Small tables with named rows and columns. After each table, cells are looked up by row and column.

Table Gini
         Kon  Gunan
Gazu     205    177
Rula     147    124
Nugekod  114    144
Nevagal  143    121
Galo      95     11
Movokar   86     30

Gazu, Kon -> 205
Movokar, Kon -> 86
Nevagal, Kon -> 143
Movokar, Gunan -> 30
Galo, Gunan -> 11
Rula, Gunan -> 124
Rula, Kon -> 147
Nevagal, Gunan -> 121
Nugekod, Gunan -> 144
Nugekod, Kon -> 114
Galo, Kon -> 95
Gazu, Gunan -> 177
Which row has the largest Kon? Gazu

Mele.csv
,Kepi,Gagubim,Pav,Tek
Lar,906,780,161,695
Sifarab,811,624,164,670
Zafelun,575,500,992,688
Nubok,568,748,832,498
Zan,673,412,310,616
Div,482,844,304,561
Deri,532,393,794,562
Kadi,643,487,274,654
Pokulo,840,581,290,772
Todo,797,716,167,653

Deri, Kepi -> 532
Div, Gagubim -> 844
Lar, Tek -> 695
Pokulo, Pav -> 290
Kadi, Gagubim -> 487
Kadi, Kepi -> 643
Sifarab, Tek -> 670
Sifarab, Gagubim -> 624
Deri, Pav -> 794
Zafelun, Kepi -> 575
Nubok, Pav -> 832
Lar, Pav -> 161
Zan, Tek -> 616
Div, Kepi -> 482
Kadi, Pav -> 274
Nubok, Gagubim -> 748
Kadi, Tek -> 654

Tul:
,Gogo,Kar,Fison,Tedivo,Dep,Butar
Nunifu,15,39,66,55,43,37
Nipid,5,13,20,80,29,92
Notogi,59,31,40,23,65,61
Tabas,40,64,6,24,30,88

What is the Kar of Nipid in Tul?
13
What is the Kar of Nunifu in Tul?
39
What is the Butar of Notogi in Tul?
61
What is the Fison of Nunifu in Tul?
66
What is the Tedivo of Tabas in Tul?
24
What is the Fison of Nipid in Tul?
20
What is the Dep of Nunifu in Tul?
43
What is the Kar of Tabas in Tul?
64
What is the Dep of Tabas in Tul?
30
What is the Tedivo of Nunifu in Tul?
55
What is the Tedivo of Notogi in Tul?
23
What is the Butar of Tabas in Tul?
88
What is the Butar of Nunifu in Tul?
37
What is the Butar of Nipid in Tul?
92
What is the Dep of Nipid in Tul?
29
What is the Fison of Tabas in Tul?
6
What is the Fison of Notogi in Tul?
40
What is the Dep of Notogi in Tul?
65
What is the Tedivo of Nipid in Tul?
80
What is the Gogo of Nunifu in Tul?
15

Pafi
           Kug   Tuda    Zok  Ruzemo    Noz   Ralu
Gez      -3332  -1054  -1773     -73   -217     24
Rinos    -5859    615    464    2194   3526   1860
Tov      -4599   -218   -682    1082   1650    973
Gepa     -8058   2078   3091    3752   6987   2826
Riruru   -5222    203    428    1302   2741    909
Resi     -7402   1625   1256    3927   5640   3513
Zab      -7072   1417   1602    3243   5342   2682
Baribon  -2554  -1556  -1740   -1210  -1153  -1210
Gafami   -6510   1045   1082    2753   4503   2294
Suz      -2927  -1305  -1100   -1064   -507  -1226
Rol      -3903   -659   -178    -223    956   -570
Gen      -8515   2351   1749    5225   7140   4777

Tuda of Baribon: -1556
Ruzemo of Gez: -73
Ralu of Rol: -570
Kug of Gez: -3332
Kug of Zab: -7072
Ralu of Gen: 4777
Noz of Riruru: 2741
Kug of Rinos: -5859
Ruzemo of Baribon: -1210
Row with the largest Kug: Baribon

Vos =
         Totogor   Zitaf    Nula  Kimifil   Midof  Matobot    Zafu  Veguved  Sutido   Rezil
Ginodu     0.095   0.074  -0.156    0.024  -0.963    0.296  -0.640   -0.314   0.415   0.179
Mitom     -0.730   0.297  -0.663    0.240   0.258   -0.112   0.126    0.487  -0.415   0.231
Rabi       0.182  -0.663  -0.171    0.120  -0.219    0.188   0.051    0.159  -0.667  -0.636
Kap       -0.521   0.242   0.111   -0.576  -0.769    0.255  -0.301    0.584  -0.080   0.467
Gon        0.066   0.046  -0.093    0.008  -0.716    0.209  -0.598   -0.379   0.591  -0.021
Nitamuf   -0.802   0.111  -0.299    0.128   0.045    0.155   0.609    0.590  -0.567   0.271
Faf       -0.036  -0.206  -0.667    0.405  -0.015    0.257   0.260    0.445  -0.986  -0.021

Rabi, Zafu: 0.051
Gon, Nula: -0.093
Faf, Nula: -0.667
Kap, Zitaf: 0.242
Rabi, Totogor: 0.182
Kap, Midof: -0.769
Kap, Kimifil: -0.576

Table Sebi
,Peba,Nam
Numadun,550,136
Bif,305,71
Duzese,486,241
Vusore,135,460
Zel,386,360
Nurut,494,489
Nogo,569,105
Tozovo,202,772
Kib,393,388
Pekap,448,137
Gif,440,299

Nam of Numadun: 136
Peba of Bif: 305
Peba of Nogo: 569
Peba of Gif: 440
Nam of Vusore: 460
Peba of Kib: 393
Nam of Gif: 299
Peba of Vusore: 135
Peba of Pekap: 448
Nam of Zel: 360
Nam of Tozovo: 772
Nam of Bif: 71
Peba of Zel: 386
Nam of Kib: 388

Nugape =
columns: Luforov, Til, Vef, Zagok, Pafebag
Kezudu: [76, 132, 80, 48, 121]
Suk: [86, 158, 33, 171, 178]
Liko: [86, 151, 42, 144, 164]
Zug: [110, 126, 121, 62, 171]
Pagali: [116, 78, 2, 101, 88]
Sibere: [248, 8, 19, 140, 231]
Bet: [105, 121, 18, 152, 168]

Zagok of Liko: 144
Luforov of Liko: 86
Zagok of Zug: 62
Til of Bet: 121
Til of Sibere: 8
Luforov of Suk: 86
Zagok of Pagali: 101
Luforov of Zug: 110
Vef of Liko: 42
Til of Suk: 158
Pafebag of Bet: 168
Vef of Zug: 121

Tade:
,Zusi,Zunul,Degal,Bigo,Lubo
Vib,-25,-3,25,-10,-54
Lok,-52,-14,-49,64,52
Zumi,-48,51,58,25,19
Mef,50,50,-30,-60,-50
Kani,70,-37,35,48,-56
Gaf,39,-53,74,24,75
Geni,23,63,13,70,-41
Vikof,-29,11,30,68,-3

Gaf, Lubo -> 75
Vib, Degal -> 25
Vib, Bigo -> -10
Kani, Zusi -> 70
Geni, Bigo -> 70
Lok, Zunul -> -14
Vib, Zunul -> -3
Gaf, Zunul -> -53
Lok, Zusi -> -52
Kani, Zunul -> -37
Lok, Bigo -> 64
Vib, Zusi -> -25
Zumi, Zusi -> -48
Zumi, Zunul -> 51
Geni, Zusi -> 23
Geni, Zunul -> 63
Geni, Lubo -> -41
Vikof, Lubo -> -3
Zumi, Bigo -> 25
Row with the largest Bigo: Geni

Zile =
	Bobivon	Vuluf	Telev	Luro	Mub	Sed	Faba	Boz	Zetifib	Vilu
Rab	88	34	-24	59	-79	-2	-58	-30	-6	43
Mit	78	28	-17	47	-73	2	-57	-27	1	37
Mibep	-68	68	56	-72	-79	37	4	96	-12	88
Bod	-5	42	22	-30	-57	8	-17	39	1	52
Duf	-54	17	40	-63	-41	18	-2	51	4	31
Didibat	0	-3	-11	-8	18	-24	-2	0	9	-12

What is the Vilu of Rab in Zile? 43
What is the Boz of Bod in Zile? 39
What is the Mub of Mibep in Zile? -79
What is the Sed of Mibep in Zile? 37
What is the Luro of Bod in Zile? -30
What is the Vuluf of Mit in Zile? 28
What is the Bobivon of Didibat in Zile? 0
What is the Sed of Duf in Zile? 18
What is the Sed of Didibat in Zile? -24
What is the Faba of Rab in Zile? -58
What is the Vuluf of Didibat in Zile? -3
Which row has the largest Vuluf? Mibep

Table Pep
         Laven  Zet  Bibek  Rupulit  Demokor  Fesame  Vasafo  Vemagi  Gos  Zaze
Dab        153  155    149      135      157     155     160     162  138   155
Zev        150  132    155      112      147     172     157     153  150   157
Tusifam    149  149    153       61      143     170     164     157  149   157
Vug        161  136    150      179      170     157     161     166  147   148
Zonu       153  157    149      159      162     142     154     159  138   154
Guf        151  187    153       72      131     162     167     155  174   153
Zaleloz    148  175    151       69      139     158     162     157  152   157
Datigi     152  162    156       74      136     165     165     153  169   153
Veg        150  177    158      121      133     166     154     144  177   154
Rop        150  148    154       99      143     151     162     155  151   155
Favuz      158  147    150      207      171     138     151     160  142   151

Gos of Veg = 177
Fesame of Zaleloz = 158
Zet of Zonu = 157
Gos of Favuz = 142
Rupulit of Guf = 72
Fesame of Zonu = 142
Zaze of Datigi = 153
Zaze of Tusifam = 157
Row with the largest Vasafo: Guf

Tilu =
         Senez  Bebuviv  Lam  Nesat  Nulo  Nilam  Mugegin  Ropi  Nel
Rogugit     41       35   45     44    40     61       49    52   31
Dobofip     40       29   40     38    56     65       62    50   25
Lasop       37       32   63     42    53     63       26    36   38
Vud         39       44   49     42    67     48       43    55   54
Kotoseg     49       51   59     39    88     57       38    45   54
Vivuke      40       34   48     43    40     64       48    51   26
Saseta      24       34   40     48    40     49       51    56   40
Kon         46       47   64     39    90     62       29    36   49
Geg         46       47   60     45    49     62       36    47   36

Kotoseg, Lam: 59
Saseta, Nesat: 48
Rogugit, Nesat: 44
Rogugit, Nulo: 40
Vivuke, Nilam: 64
Dobofip, Nilam: 65
Rogugit, Bebuviv: 35
Rogugit, Lam: 45
Geg, Nulo: 49
Vud, Nesat: 42
Saseta, Nel: 40
Kon, Senez: 46
Kotoseg, Nel: 54

Table Saminu
,Kegore,Fenu,Zazil,Dopa,Mup
Pananu,112,141,122,103,133
Sisu,181,69,113,130,151
Rem,163,80,131,102,129
Lenizi,201,44,116,103,200
Kenuv,156,93,122,124,127
Bagi,181,63,122,104,166
Zib,115,132,134,81,137
Zoniti,155,101,111,150,128
Fop,128,123,143,113,47
Lup,170,68,140,80,131
Vepusel,97,164,126,123,76
Naka,92,170,115,140,89

What is the Kegore of Sisu in Saminu? 181
What is the Fenu of Sisu in Saminu? 69
What is the Kegore of Zoniti in Saminu? 155
What is the Zazil of Fop in Saminu? 143
What is the Mup of Zoniti in Saminu? 128
What is the Kegore of Zib in Saminu? 115
What is the Fenu of Vepusel in Saminu? 164
What is the Mup of Pananu in Saminu? 133
Row with the largest Dopa: Zoniti

Duv =
|  | Zataf | Rodo | Vibu |
|---|---|---|---|
| Mosin | 0.443 | 0.622 | 0.547 |
| Les | 0.386 | 0.676 | 0.837 |
| Togile | 0.534 | 0.588 | 0.683 |
| Gapo | 0.634 | 0.602 | 0.928 |
| Filitod | 0.242 | 0.718 | 0.832 |
| Togel | 0.737 | 0.522 | 0.607 |

Vibu of Filitod: 0.832
Zataf of Togile: 0.534
Rodo of Les: 0.676
Vibu of Togel: 0.607
Rodo of Togel: 0.522
Zataf of Les: 0.386
Vibu of Gapo: 0.928
Zataf of Gapo: 0.634
Rodo of Togile: 0.588
Rodo of Gapo: 0.602

